Below is a small trained network, with its code and all its weights. Each question gives an input and a class and asks what happens when units are switched off, that is, made to give their printed mean instead of their output.

import numpy as np


def w(rows, s, z=0):
    codes = np.array(rows[::2]) - 128.0
    scale = np.full(codes.shape[1], s)
    scale[-1] = z or s
    return codes * scale


def f(y):
    return y / 2 * (1 + np.tanh(0.7978845608 * (y + 0.044715 * y**3)))


def log_softmax(a):
    a = a - a.max(-1, keepdims=True)
    return a - np.log(np.exp(a).sum(-1, keepdims=True))


def net(x, mask):
    res = np.array(x, float).reshape(1, 5) / 4 @ E
    y = f(res @ A[0][:, :-1].T + A[0][:, -1])
    res = res + np.where(mask, y, B[0][:, -1]) @ B[0][:, :-1]
    return log_softmax(res[-1] @ U[:, :-1].T + U[:, -1])


A, B = {}, {}
E = w([
[128,129,129,128],'x0',
[240,50,227,2],'x1',
[131,127,128,128],'x2',
[213,31,39,211],'x3',
[252,243,124,145],'x4',
],0.0062)
A[0] = w([
[99,96,101,155,130],'neuron 1',
[139,120,139,127,139],'neuron 2',
[172,33,152,87,49],'neuron 3',
[99,150,126,150,138],'neuron 4',
[117,105,142,109,118],'neuron 5',
[132,135,111,115,115],'neuron 6',
[215,206,88,192,41],'neuron 7',
[122,107,87,171,97],'neuron 8',
[237,77,97,164,4],'neuron 9',
[151,152,134,103,106],'neuron 10',
[161,158,133,94,101],'neuron 11',
[98,125,133,116,141],'neuron 12',
[70,153,145,117,72],'neuron 13',
[172,183,191,81,104],'neuron 14',
[36,173,156,96,111],'neuron 15',
[146,48,134,114,58],'neuron 16',
[127,121,126,116,133],'neuron 17',
[123,118,109,152,98],'neuron 18',
[67,55,108,177,128],'neuron 19',
[152,164,142,99,93],'neuron 20',
[40,46,169,79,60],'neuron 21',
[110,132,138,119,118],'neuron 22',
[84,255,103,184,54],'neuron 23',
[100,189,127,161,82],'neuron 24',
[146,159,144,100,103],'neuron 25',
[165,165,98,172,44],'neuron 26',
[75,88,172,91,62],'neuron 27',
[105,109,113,149,115],'neuron 28',
[148,161,149,103,103],'neuron 29',
[27,169,168,108,68],'neuron 30',
[152,150,127,104,98],'neuron 31',
[147,150,95,143,90],'neuron 32',
[152,164,152,98,107],'neuron 33',
[119,108,94,159,96],'neuron 34',
[125,144,146,148,107],'neuron 35',
],0.016,0.012)
B[0] = w([
[136,122,113,191,191],'neuron 1',
[91,149,135,123,143],'neuron 2',
[139,241,83,121,209],'neuron 3',
[127,150,110,121,175],'neuron 4',
[83,131,110,105,147],'neuron 5',
[154,126,140,138,120],'neuron 6',
[125,252,91,110,210],'neuron 7',
[130,115,143,213,175],'neuron 8',
[117,119,183,3,197],'neuron 9',
[110,92,136,135,140],'neuron 10',
[112,72,128,133,152],'neuron 11',
[155,149,139,131,164],'neuron 12',
[132,140,108,144,160],'neuron 13',
[129,32,144,143,212],'neuron 14',
[131,201,118,125,240],'neuron 15',
[116,189,105,152,170],'neuron 16',
[135,143,143,134,136],'neuron 17',
[123,99,105,145,136],'neuron 18',
[130,111,101,238,254],'neuron 19',
[110,64,119,136,146],'neuron 20',
[141,129,175,21,244],'neuron 21',
[136,125,130,128,134],'neuron 22',
[125,113,172,31,240],'neuron 23',
[124,133,148,91,172],'neuron 24',
[139,78,139,140,146],'neuron 25',
[120,146,99,154,149],'neuron 26',
[107,109,152,76,181],'neuron 27',
[144,103,101,158,155],'neuron 28',
[141,82,151,149,149],'neuron 29',
[129,183,88,148,220],'neuron 30',
[109,112,154,152,133],'neuron 31',
[137,136,125,140,138],'neuron 32',
[124,70,142,139,159],'neuron 33',
[132,104,125,187,158],'neuron 34',
[119,119,120,127,122],'neuron 35',
],0.038,0.0082)
U = w([
[130,231,49,147,205],'0',
[110,103,254,10,168],'1',
[100,21,149,213,4],'2',
],0.0071,0.0033)

Each question gives the input, the list of numbers given to net, and the class t.
The units are the neurons (one row each of A and B). Each row of codes is followed by its name. A weight is (code - 128) times the scale printed after its matrix; where a second scale follows, it is the last column's (A, B and U).
mask holds one flag per neuron, in row order. A switched-off neuron (its flag False) gives its mean, the last column of its row in B, instead of its output. The means were averaged over made-up inputs and are rounded, as every weight is.
A unit's drop is (log p(t) with every unit on - log p(t) with that unit switched off) / (log p(t) with every unit on - log p(t) with every unit switched off).
The circuit of an input: a set's keep is (log p(t) with only the set's units on - log p(t) with every unit switched off) / (log p(t) with every unit on - log p(t) with every unit switched off). Starting from the 12 units with the biggest drops (on a tie, the unit counted first), units are removed one at a time, each time the one whose removal leaves the highest keep (on an exact tie, the one counted first), for as long as the keep stays at least 0.8.
units of the circuit, in order: the units of the circuit, biggest drop first
top k neurons: the k neurons with the biggest drops, biggest first
drop when u is switched off: that unit's drop, to one decimal
input [1,-7,-6,0,3], class 1: top 2 neurons => neuron 23; neuron 3
input [2,6,1,7,3], class 1: units of the circuit, in order => neuron 9
input [-6,8,-2,-8,1], class 2: top 3 neurons => neuron 14; neuron 23; neuron 9
input [5,7,-2,3,-1], class 0: top 4 neurons => neuron 3; neuron 23; neuron 16; neuron 21
input [-4,-4,5,1,-3], class 2: top 2 neurons => neuron 7; neuron 3
input [0,8,-3,6,-2], class 0: top 2 neurons => neuron 3; neuron 16
input [5,8,2,5,-4], class 0: top 2 neurons => neuron 3; neuron 16
input [5,-7,-6,-2,1], class 1: top 3 neurons => neuron 23; neuron 3; neuron 24
input [7,5,2,8,2], class 1: top 2 neurons => neuron 9; neuron 19
input [5,-2,-6,-2,2], class 1: drop when neuron 19 is switched off => 0.1
input [8,-3,3,-8,4], class 1: drop when neuron 23 is switched off => 0.2
input [6,8,-3,-5,7], class 2: drop when neuron 28 is switched off => 0.0
input [6,7,-6,3,8], class 1: drop when neuron 9 is switched off => 2.8
input [-2,-5,2,-4,8], class 1: units of the circuit, in order => neuron 23
